Here is a tiny trained network, its code and every weight. The questions are about switching its units off for an input and a class, where a switched-off unit gives its printed mean instead of its output.

import numpy as np


def w(rows, s, z=0):
    codes = np.array(rows[::2]) - 128.0
    scale = np.full(codes.shape[1], s)
    scale[-1] = z or s
    return codes * scale


def f(y):
    return np.maximum(y, 0)


def log_softmax(a):
    a = a - a.max(-1, keepdims=True)
    return a - np.log(np.exp(a).sum(-1, keepdims=True))


def net(x, mask):
    res = np.array(x, float).reshape(1, 5) / 4 @ E
    y = f(res @ A[0][:, :-1].T + A[0][:, -1])
    res = res + np.where(mask, y, B[0][:, -1]) @ B[0][:, :-1]
    return log_softmax(res[-1] @ U[:, :-1].T + U[:, -1])


A, B = {}, {}
E = w([
[154,144,32,112,117,106,110,77,62],'x0',
[29,109,71,71,72,192,84,211,80],'x1',
[231,59,119,53,43,25,155,143,53],'x2',
[77,167,157,134,39,161,255,146,143],'x3',
[106,66,93,34,217,105,180,226,124],'x4',
],0.0096)
A[0] = w([
[186,82,152,59,141,131,144,153,123,119],'N1',
[89,100,78,73,180,117,172,112,117,122],'N2',
[175,50,150,74,159,101,170,190,92,217],'N3',
[106,132,90,109,73,179,8,125,70,248],'N4',
[119,130,73,137,72,53,44,106,130,231],'N5',
[180,175,139,127,125,77,166,57,141,188],'N6',
[147,138,143,170,69,112,132,151,164,215],'N7',
[66,177,162,134,111,136,205,136,172,202],'N8',
[61,164,88,128,189,165,100,161,179,176],'N9',
[84,135,129,157,230,106,86,117,124,177],'N10',
[102,184,178,153,88,175,141,96,113,236],'N11',
[130,76,111,70,102,87,107,129,72,255],'N12',
],0.011,0.0025)
B[0] = w([
[144,95,63,74,123,124,151,103,131,205],'N1',
[123,172,155,97,140,83,86,162,172,196],'N2',
[163,94,93,54,171,92,221,147,102,252],'N3',
[141,107,139,193,121,124,72,237,152,239],'N4',
[145,101,50,167,99,146,46,123,81,212],'N5',
[72,82,96,200,255,112,105,58,38,215],'N6',
[26,23,137,130,159,169,135,124,117,181],'N7',
[46,122,195,102,32,254,212,106,161,227],'N8',
[122,182,151,137,135,119,127,184,203,226],'N9',
[198,196,222,121,108,99,105,101,102,195],'N10',
[77,118,163,193,118,182,170,122,135,214],'N11',
[143,64,108,88,95,99,99,195,120,247],'N12',
],0.0077,0.014)
U = w([
[138,113,108,173,100,124,90,163,90,132],'0',
[200,141,140,116,148,117,131,87,90,53],'1',
[102,123,118,174,161,116,116,57,61,1],'2',
[70,132,172,153,92,177,193,135,129,231],'3',
[157,248,145,163,127,82,128,135,166,73],'4',
[136,107,101,71,131,61,169,158,78,135],'5',
],0.012,0.00084)

Each question gives the input, the list of numbers given to net, and the class t.
The units are the neurons (one row each of A and B). Each row of codes is followed by its name. A weight is (code - 128) times the scale printed after its matrix; where a second scale follows, it is the last column's (A, B and U).
mask holds one flag per neuron, in row order. A switched-off neuron (its flag False) gives its mean, the last column of its row in B, instead of its output. The means were averaged over made-up inputs and are rounded, as every weight is.
A unit's drop is (log p(t) with every unit on - log p(t) with that unit switched off) / (log p(t) with every unit on - log p(t) with every unit switched off).
The circuit of an input: a set's keep is (log p(t) with only the set's units on - log p(t) with every unit switched off) / (log p(t) with every unit on - log p(t) with every unit switched off). Starting from all 12 units, units are removed one at a time, each time the one whose removal leaves the highest keep (on an exact tie, the one counted first), for as long as the keep stays at least 0.8.
units of the circuit, in order: the units of the circuit, biggest drop first
top k neurons: the k neurons with the biggest drops, biggest first
drop when u is switched off: that unit's drop, to one decimal
input [-6,-7,3,-4,-1], class 2: units of the circuit, in order -> N6
input [6,4,-1,1,3], class 0: top 2 neurons -> N3, N4
input [-5,-8,-2,-6,3], class 1: units of the circuit, in order -> N10, N4
input [4,0,-1,1,-6], class 2: units of the circuit, in order -> N6, N9
input [-8,3,-4,-7,-8], class 4: units of the circuit, in order -> N10, N9
input [-3,0,2,-1,-5], class 2: top 2 neurons -> N8, N12
input [-1,-5,-2,-4,5], class 1: top 2 neurons -> N10, N4
input [4,-1,-3,-6,6], class 4: units of the circuit, in order -> N10, N9, N2
input [4,-1,2,-1,-3], class 2: top 4 neurons -> N6, N9, N2, N12
input [-5,-2,-1,-6,2], class 1: top 2 neurons -> N4, N2
input [8,-5,0,8,-4], class 2: top 2 neurons -> N6, N9
input [2,5,7,1,-4], class 0: top 2 neurons -> N4, N5
input [-6,-6,-4,-7,8], class 4: top 2 neurons -> N10, N9
input [-1,-8,3,-6,-5], class 2: top neuron -> N6
input [8,-8,-8,0,4], class 4: top 2 neurons -> N10, N9
input [8,-3,4,3,-4], class 2: drop when N6 is switched off -> 0.3
input [4,5,-8,0,1], class 4: drop when N9 is switched off -> 0.2
input [5,8,-6,-3,5], class 4: drop when N9 is switched off -> 0.2
